Facts:
brefo Λ:687 σ:b ρ:drize β:vebufo vamu poflam
zagrir Λ:645 σ:h ρ:vofli
pliste Λ:651 σ:a ρ:drogro β:flisiske
grugrek Λ:166 σ:d ρ:skones
bestis Λ:687 σ:n
fiku Λ:687
vebufo Λ:473 σ:h
gutrefil Λ:645
trone Λ:645
klimu Λ:651 σ:g β:mubupul
tifli Λ:473 σ:e
morol Λ:166 σ:b β:gruzugon skuflifum
trinel Λ:645 σ:h ρ:plodisun
luzok Λ:473 σ:p ρ:fiski β:fogre dradur vabem
skofem Λ:645
mego Λ:166 σ:j
vabror Λ:645
skisam Λ:645 σ:e β:luklos stabi
fliklu Λ:687 σ:k β:kebrula rigon
brutik Λ:645
skikodrol Λ:645 σ:a β:lusir trone
ramun Λ:166 ρ:flupegi
gruzil Λ:645 σ:l ρ:klusu
manen Λ:645 σ:a ρ:brize
brufi Λ:651 σ:c β:gubo kube
stipin Λ:645 σ:g
godror Λ:645 σ:d
todesa β:grifen
sterotruk Λ:651 ρ:nadotre
gruzugon Λ:473 σ:o
meplis Λ:473 σ:o
gitru Λ:473 ρ:zagrir
fiski Λ:473 ρ:skofem
drubem Λ:645 σ:l ρ:skuflifum
skofla Λ:473 σ:l
rukun Λ:473 ρ:luklos
roflal Λ:645 σ:i ρ:dotri
treplunin ρ:tegres
fasar Λ:645 σ:i
napo β:drize
nudras Λ:473 σ:j
kleflo Λ:687 σ:h
sekledro Λ:651 σ:j ρ:niva
trusal Λ:687 ρ:lugun β:trinel
brimur Λ:645 σ:o ρ:dralo
skagre Λ:473 σ:d β:plofim
drize Λ:645 σ:p ρ:tifli
lutrol Λ:166 σ:n ρ:groplum β:drubem gitru
buskon Λ:645 σ:f β:gopleven
skuflifum Λ:645 ρ:kegor
grifen Λ:645 σ:g
vidron Λ:645 σ:a β:flodom
klusu Λ:651 σ:b ρ:distaston
brize Λ:687 σ:f ρ:floflen
drogro Λ:687 σ:h ρ:danutu β:plofim lusir
flupegi Λ:473 σ:g ρ:flodom
nuton Λ:645 σ:m β:delak roflal
fiker Λ:473
dotri Λ:473 σ:b ρ:luzok
klestubres Λ:645
gigol Λ:651 σ:f β:vamu tifli
nafor Λ:473 σ:c β:stuvim kleflo
kalor Λ:651 σ:n β:fimam
lotos Λ:166 σ:d ρ:natran
kezosa Λ:645 σ:a
plasil Λ:645 σ:i
gise Λ:687 σ:e
ruples Λ:166 σ:p β:patres
groplum Λ:645 σ:f ρ:sevosun
delak Λ:645 σ:i ρ:nodir
skaro Λ:645 σ:k
dradur Λ:645 ρ:favis
luklos Λ:645 σ:m ρ:kube
gebotri Λ:645 σ:b ρ:fefak
favis Λ:166 ρ:lotos
vamu Λ:645 σ:f ρ:fatek
lobi Λ:687 σ:i
mestu Λ:473 σ:p
brotrunek Λ:645 σ:k
pivu Λ:687 σ:a ρ:sekledro
stabi Λ:651 σ:l ρ:bestis
plodisun Λ:645 σ:n ρ:vanak
bonutan Λ:651
truto Λ:687 σ:l
flisiske Λ:166 σ:a
flizu Λ:651 σ:a
kletrik Λ:645 σ:c
zafom Λ:651 ρ:drubem
klotruk Λ:645 σ:b β:mego gitru
mubupul Λ:687 σ:e
gopleven Λ:651 σ:e
fefak Λ:687 σ:c ρ:brimur β:tifli vapem
mutak Λ:687 σ:p ρ:sterotruk
pupumim Λ:645 ρ:rigon
trufom Λ:651 σ:j
fatek Λ:687 σ:b ρ:viplar
noler Λ:687 σ:m β:dripi
skones ρ:lutrol
kube Λ:166
trobril Λ:651 ρ:roflal
mebra Λ:645 σ:o β:gutrefil skofla
flaska β:mego trone
voklem Λ:473 σ:b
flodom Λ:645 ρ:gopleven
gruklel Λ:687 σ:a ρ:gitru β:skofla
plofim Λ:651 σ:b ρ:trusal
natran Λ:166 σ:h
danutu Λ:473 σ:f
zameku β:klestubres bogril poflam vabem flisiske
stegek Λ:473 σ:c ρ:mego
koza Λ:687 σ:o β:gebotri gopleven
flikim Λ:166 σ:p ρ:pliste
dralo Λ:651 ρ:dribi
vapem Λ:687 σ:a
sobro Λ:645 σ:h β:stabi
gaste Λ:645 σ:f ρ:tegrir
trelo Λ:645 σ:e
viplar Λ:687 σ:n ρ:lusir
poflam Λ:473 σ:p
sidro Λ:645 σ:o β:pezin
tegres Λ:473
rigon Λ:473 ρ:gokir
kiskisar Λ:166 σ:a
drader Λ:645 ρ:stipin β:gise dradur
sevosun Λ:651 σ:c ρ:mebra β:klusu
vofli Λ:473 σ:d ρ:drader
distaston Λ:166 σ:f
skemom β:vugrek kiskisar dotri gobro
floflen Λ:645 ρ:plaples
fogre Λ:687 σ:i
pezin Λ:645 σ:o ρ:gaste
niva Λ:645 σ:i
feplemu β:trinel zagrir trobril voklem
bramudar β:vamu distaston
nadotre Λ:645 σ:n
lugun Λ:687 σ:a ρ:rukun
kagam Λ:645 σ:i β:trinel
tuto Λ:473 σ:g β:truto kebrula
tegrir ρ:stabi
roflam Λ:645 σ:p
skoni Λ:645 σ:p ρ:kiskisar
vugrek Λ:166 σ:d
kegor Λ:645 σ:p ρ:stegek
dribi Λ:473 σ:a ρ:ruples β:skaro
pipo Λ:687 ρ:kletrik
tiripam Λ:473 σ:c β:datol treplunin
dravir Λ:651 σ:m
vanak Λ:645 σ:e ρ:gruzil
nodir Λ:645 σ:b ρ:manen β:lugun
soka Λ:166 σ:p
nofu Λ:473 σ:b ρ:pivu β:gobro
gokir Λ:473 ρ:nofu
direk Λ:645 σ:p
plaples Λ:473 σ:d
bropopur Λ:473 σ:m
lusir Λ:645 σ:o ρ:skoni
kebrula Λ:645 σ:c ρ:tuto
patres Λ:166 σ:a

Known rows:
[10 1 -13 -4 1 7 11 -4 -2 -6 -10 -7 5 -5 -19 7 3 3 -9 4 3 -2 7 6 0 -7 -1 9 -2 -6 8 2 17 1 2 -1 1 4 -14 -3 -10 -9 -7 1 2 10 -2 -3 -3 8 18 8 10]: skones
[-7 6 0 -1 -5 0 -2 -2 0 -7 0 -4 4 8 5 3 -4 3 -6 -1 -3 4 -3 -4 5 0 1 -5 0 -5 -2 -3 -2 -4 5 -1 0 6 2 5 4 4 1 7 -9 -2 -3 -6 -4 -3 3 4 -2]: todesa
[2 13 6 11 -6 -8 -22 9 -16 -8 4 0 4 7 5 -4 -16 -15 -23 9 -9 20 11 0 16 2 3 0 -3 -18 3 -21 -15 -27 11 -1 6 3 4 -9 -16 21 1 9 -1 -2 11 11 -9 -13 10 14 -10]: skikodrol
[-21 -7 0 8 7 -3 -6 -1 -2 -18 -8 -2 2 25 6 -2 -13 0 1 17 0 -11 2 5 2 4 -15 -5 -12 -1 -7 0 -17 -10 -5 -10 2 2 0 7 13 -5 12 12 -3 -1 -5 4 -5 -4 -7 12 6]: bramudar
[14 -6 -15 -3 22 15 17 -17 3 -15 -21 -10 0 -10 -27 3 5 -1 -8 38 18 -22 29 29 -12 -10 -18 1 -8 2 13 16 15 1 -10 -5 -10 15 -27 -12 -22 -14 7 2 28 5 6 10 -6 13 11 18 15]: vamu
[-18 -6 3 6 8 1 0 -3 -2 -19 -8 -4 -2 17 9 -12 -11 -5 -1 11 -4 -19 1 8 8 8 -16 -6 -14 1 -4 2 -21 -14 -2 -6 -3 4 -9 9 15 -9 14 18 -6 3 -9 0 -8 -3 -10 16 4]: gigol
[-25 5 19 11 -8 -19 -28 33 10 24 16 14 -7 13 39 14 -10 -8 25 -26 -12 13 -31 -17 -9 -5 12 -7 -13 19 -10 -16 -27 11 -3 8 11 -29 51 -5 18 12 6 10 -9 1 -14 14 3 -3 -31 -12 -11]: mebra
[-4 12 3 -4 0 0 -8 -4 7 -3 -1 -5 2 3 10 2 -1 -3 -7 3 -1 9 0 0 -4 -10 3 -13 0 -1 0 4 -1 4 2 -3 -6 4 10 -2 -4 11 4 4 1 -2 0 -5 -4 -1 0 7 -3]: trelo
[3 4 -1 -10 -4 7 8 2 -3 5 -3 -8 1 -12 -1 -5 5 -1 -5 -5 -5 -10 -7 3 0 -8 2 2 -13 5 12 8 1 -3 7 7 1 -5 -2 -4 -5 -6 3 -1 -5 20 -10 -1 -2 1 -3 7 -1]: viplar
[13 -5 -13 -1 -4 10 15 -8 1 -10 -6 1 8 -18 -24 -5 6 2 -4 -3 7 3 9 6 -3 5 0 11 11 1 3 1 25 9 -16 -6 -5 1 -23 -4 -3 -12 -12 -1 13 -3 10 -17 -2 7 19 -3 10]: rigon
[13 3 -25 -5 1 12 13 -8 -1 -15 -15 -13 9 -3 -30 17 6 7 -19 16 3 4 17 12 -6 -14 -5 9 -1 -9 16 6 31 -1 2 -2 3 12 -25 -10 -24 -10 -7 3 7 12 1 -5 -10 9 30 17 13]: pupumim
[1 5 3 -3 4 0 3 -10 1 -1 5 -2 -4 2 4 -12 -4 -1 -3 1 -3 -7 6 -6 15 3 0 -1 6 -3 1 -2 -3 -4 8 2 -5 8 -7 5 4 3 0 3 -8 -4 -6 -8 5 2 0 -1 -2]: flizu
[-13 0 -4 -1 -6 -1 -1 0 0 -16 0 -6 18 -2 -1 -12 3 -6 -10 -8 1 13 -15 -9 -8 10 0 -10 7 -2 -19 4 6 3 -11 -19 -1 -4 -1 6 10 0 2 -3 3 -9 11 -24 -5 -1 1 -13 0]: nudras
[31 0 -9 -7 -1 15 17 -10 -26 -5 -12 -14 15 -22 -43 -7 4 -8 -34 18 12 -7 9 10 10 2 -1 20 3 -15 18 11 24 -14 9 -7 1 10 -33 -11 -32 -9 -3 -17 5 9 20 7 -5 0 24 4 3]: plofim
[-6 3 16 4 2 -12 -16 18 9 30 11 9 -9 0 25 10 0 -6 20 -15 1 5 -18 -9 -13 -6 10 -5 0 18 -6 0 -10 17 -1 8 3 -18 40 -8 5 12 4 -8 5 -5 -4 17 9 3 -24 -19 -9]: luklos
[9 2 -2 4 0 3 9 -3 -4 -2 4 6 -3 -8 -3 -6 2 2 5 -2 -2 -7 3 -1 10 1 0 9 -1 3 3 -8 2 0 2 3 -3 -1 -13 -6 -1 -9 -12 3 5 4 -3 -6 3 3 1 2 5]: lotos
[-11 -10 8 1 18 -5 -7 -7 3 -4 -4 0 -3 16 7 1 -6 -5 7 26 12 -12 9 9 -10 2 -16 -11 -1 2 -10 13 -9 3 -7 -7 -4 3 8 1 2 4 18 -1 15 -11 3 17 4 0 -12 -1 1]: klestubres

Rows:
No name comes twice in this set of rows, the named rows included.
[0 -5 9 3 24 0 5 -14 -2 -10 3 7 -5 4 4 -23 -6 -5 7 24 9 -26 11 6 2 12 -15 -7 5 5 -8 9 -13 -1 -5 -6 -13 8 -10 1 7 -2 9 -3 14 -15 0 4 12 1 -15 -2 6] : flisiske
[31 -11 -34 -12 14 7 24 -27 3 -5 -7 4 -16 -21 -24 8 35 19 -10 15 4 2 42 24 -21 -11 0 -6 -1 -10 14 6 7 -19 13 -2 5 15 -36 9 -25 -8 -11 -39 15 12 10 5 6 20 34 9 20] : trinel
[-15 -4 24 13 -8 -13 -17 29 2 23 16 20 -9 7 35 0 -8 -5 31 -30 -11 4 -36 -22 6 9 8 0 -6 23 -12 -15 -29 13 -5 9 5 -24 36 -1 26 1 -4 5 -9 -3 -6 12 12 -7 -37 -19 -12] : ruples
[12 2 -3 -5 8 2 8 -2 0 16 7 3 -8 -10 -5 -6 0 1 -1 3 0 -17 8 -3 4 -7 -2 8 0 3 12 6 7 1 11 14 -3 2 -5 -5 -7 -2 -6 -6 -2 8 -13 4 9 8 -2 -3 3] : lugun
[-11 -17 6 10 14 1 -4 -5 2 -12 -8 6 1 6 -2 -17 -6 -6 8 19 14 -14 6 7 -6 19 -16 -6 10 6 -14 13 -6 9 -23 -14 -7 7 -6 10 17 -7 12 2 21 -25 18 6 8 2 -16 -9 4] : poflam
[4 6 -5 4 4 -1 -1 1 5 7 4 5 -6 -3 -2 9 -1 0 1 4 -3 2 13 4 -4 -10 0 2 -1 2 6 -10 6 0 3 10 -1 -2 4 -9 -9 2 -4 5 6 2 -7 6 3 6 6 4 4] : manen
[21 3 -22 -3 1 18 25 -17 -6 -18 -11 -7 6 -13 -31 -3 5 7 -16 14 3 -7 18 10 10 -4 -6 13 4 -9 15 -1 22 -5 1 -2 -7 14 -41 -8 -15 -20 -18 6 8 12 -1 -16 -6 8 26 19 15] : grugrek
[12 6 16 7 -2 -8 -20 17 -13 22 7 6 0 -14 4 -2 -4 -21 -8 0 6 8 -12 0 -4 3 11 0 2 4 6 -4 -11 -2 7 2 6 -14 20 -21 -19 20 5 -16 11 -2 18 29 2 -3 -11 -12 -13] : lusir
[0 -18 -16 0 3 1 13 0 -12 -12 -17 -8 5 21 -24 14 -7 12 -3 19 3 -18 3 9 1 -2 -19 20 -16 -9 7 4 6 -12 -1 -1 10 2 -21 7 -5 -20 6 5 -12 19 -14 12 -8 -4 6 16 10] : fefak
[-3 0 8 10 -6 1 -2 10 5 2 5 13 -4 -14 7 -10 3 -4 14 -21 -3 6 -4 1 -1 9 7 -1 0 11 -5 -11 -8 8 -15 2 -2 -14 6 -3 12 -7 -4 7 9 -6 9 -6 2 -1 -9 -4 -2] : danutu
[0 -9 -3 8 14 5 5 2 2 -10 -4 7 1 -13 -7 -18 0 -10 6 8 14 -13 3 10 -10 11 -8 -2 -2 16 -5 4 1 9 -21 -9 -7 -8 -6 -5 8 -11 4 -1 27 -10 11 2 5 10 -10 -6 11] : tifli
[6 -5 0 -3 -8 4 10 1 2 1 2 2 7 -16 -14 1 5 2 11 -11 8 4 -1 2 -3 6 7 9 14 7 -7 0 21 19 -17 0 -4 -7 -1 -7 5 -9 -7 2 8 -11 8 -14 1 2 6 -12 0] : dotri
[8 9 8 -9 0 4 10 -14 4 0 10 0 0 -6 2 -11 1 2 3 -2 3 -7 5 -6 12 4 4 2 16 -2 -2 2 9 12 -1 6 -16 10 -4 -4 3 2 -6 6 0 -13 -5 -17 7 -5 1 -2 -6] : vugrek
[6 5 4 -3 5 3 6 -14 1 -4 9 4 -2 -5 4 -13 0 0 2 1 0 -5 8 -4 11 5 2 -3 13 -4 -1 1 -2 1 4 -1 -11 10 -9 0 4 6 -6 -2 2 -12 1 -11 7 -3 -2 -4 -3] : patres

Now the same objects, written a new way:
Known rows:
[-2 -5 -13 0 -17 -2 3 2 -16 16 18 -3 -11 -10]: stabi
[-13 -6 2 6 -9 -4 3 -7 -9 12 12 5 -6 -17]: flodom
[15 -2 -7 -29 28 -1 24 -19 8 13 0 1 17 -4]: gebotri
[8 6 8 1 1 14 1 2 5 -13 -6 1 -7 -17]: poflam
[-11 -9 5 33 -21 4 -19 2 -15 6 10 0 -22 -22]: tegres
[-36 11 -8 20 -30 -22 -21 20 -6 0 -4 0 -1 12]: ruples
[11 -10 -6 -32 15 8 27 -16 15 4 -8 5 29 -4]: flikim
[12 -5 6 10 5 9 -2 -6 2 -6 6 -6 -12 1]: voklem
[2 -4 1 1 -4 11 13 -6 -9 -1 4 -1 -3 -2]: datol
[5 -6 0 -17 16 1 13 -11 1 8 6 2 13 -12]: drubem
[-7 -5 -10 18 -31 -6 -3 4 -20 16 17 -2 -24 -14]: gopleven
[2 -2 -1 0 -3 9 13 -7 -11 -2 4 1 -3 -3]: gubo
[11 -4 -3 4 -1 21 3 6 1 -6 -3 -4 -9 1]: lobi
[-6 -6 7 13 -12 -10 2 4 -11 21 21 3 -16 -11]: luklos
[-5 22 -8 -6 0 -10 -14 20 1 -5 3 -5 2 29]: kalor
[-14 8 -12 7 -2 -9 -26 10 -14 -21 -20 5 15 30]: flaska
[-3 -32 31 -10 26 -27 -4 -63 57 24 25 -11 20 24]: trinel

Rows:
No name comes twice in this set of rows, the named rows included.
[-7 -30 10 14 -7 -6 -17 -5 -14 -7 -8 17 1 -10] : lusir
[-18 3 8 10 -1 -31 -23 -18 28 -1 12 -17 12 46] : feplemu
[7 -23 1 -20 19 18 -9 -15 -4 -10 -23 13 28 6] : plofim
[-21 15 -9 4 -18 -21 -28 12 -4 -6 -5 -3 3 13] : sevosun
[-14 13 -8 -10 4 -17 -9 22 1 1 -1 -5 26 26] : lutrol
[-21 -10 11 22 -22 -6 -9 8 -19 15 25 1 -22 -18] : nadotre
[-22 -27 4 23 -35 -1 -15 16 -27 -1 10 7 -4 -18] : mego
[-10 -7 6 10 -21 4 -8 -4 -13 11 9 2 -13 -9] : klusu
[-9 32 -6 -7 0 -11 -4 11 3 -12 -12 -4 10 19] : zameku
[-5 21 -6 -16 5 -18 -11 4 18 0 -15 6 15 23] : pliste
[4 43 17 -30 27 9 -5 15 41 -14 -36 -12 38 17] : brefo
[-11 21 -14 8 1 -14 -24 15 5 -3 -12 -1 6 8] : luzok
[23 24 -29 -27 28 -10 1 16 24 3 -19 -6 30 31] : gruklel

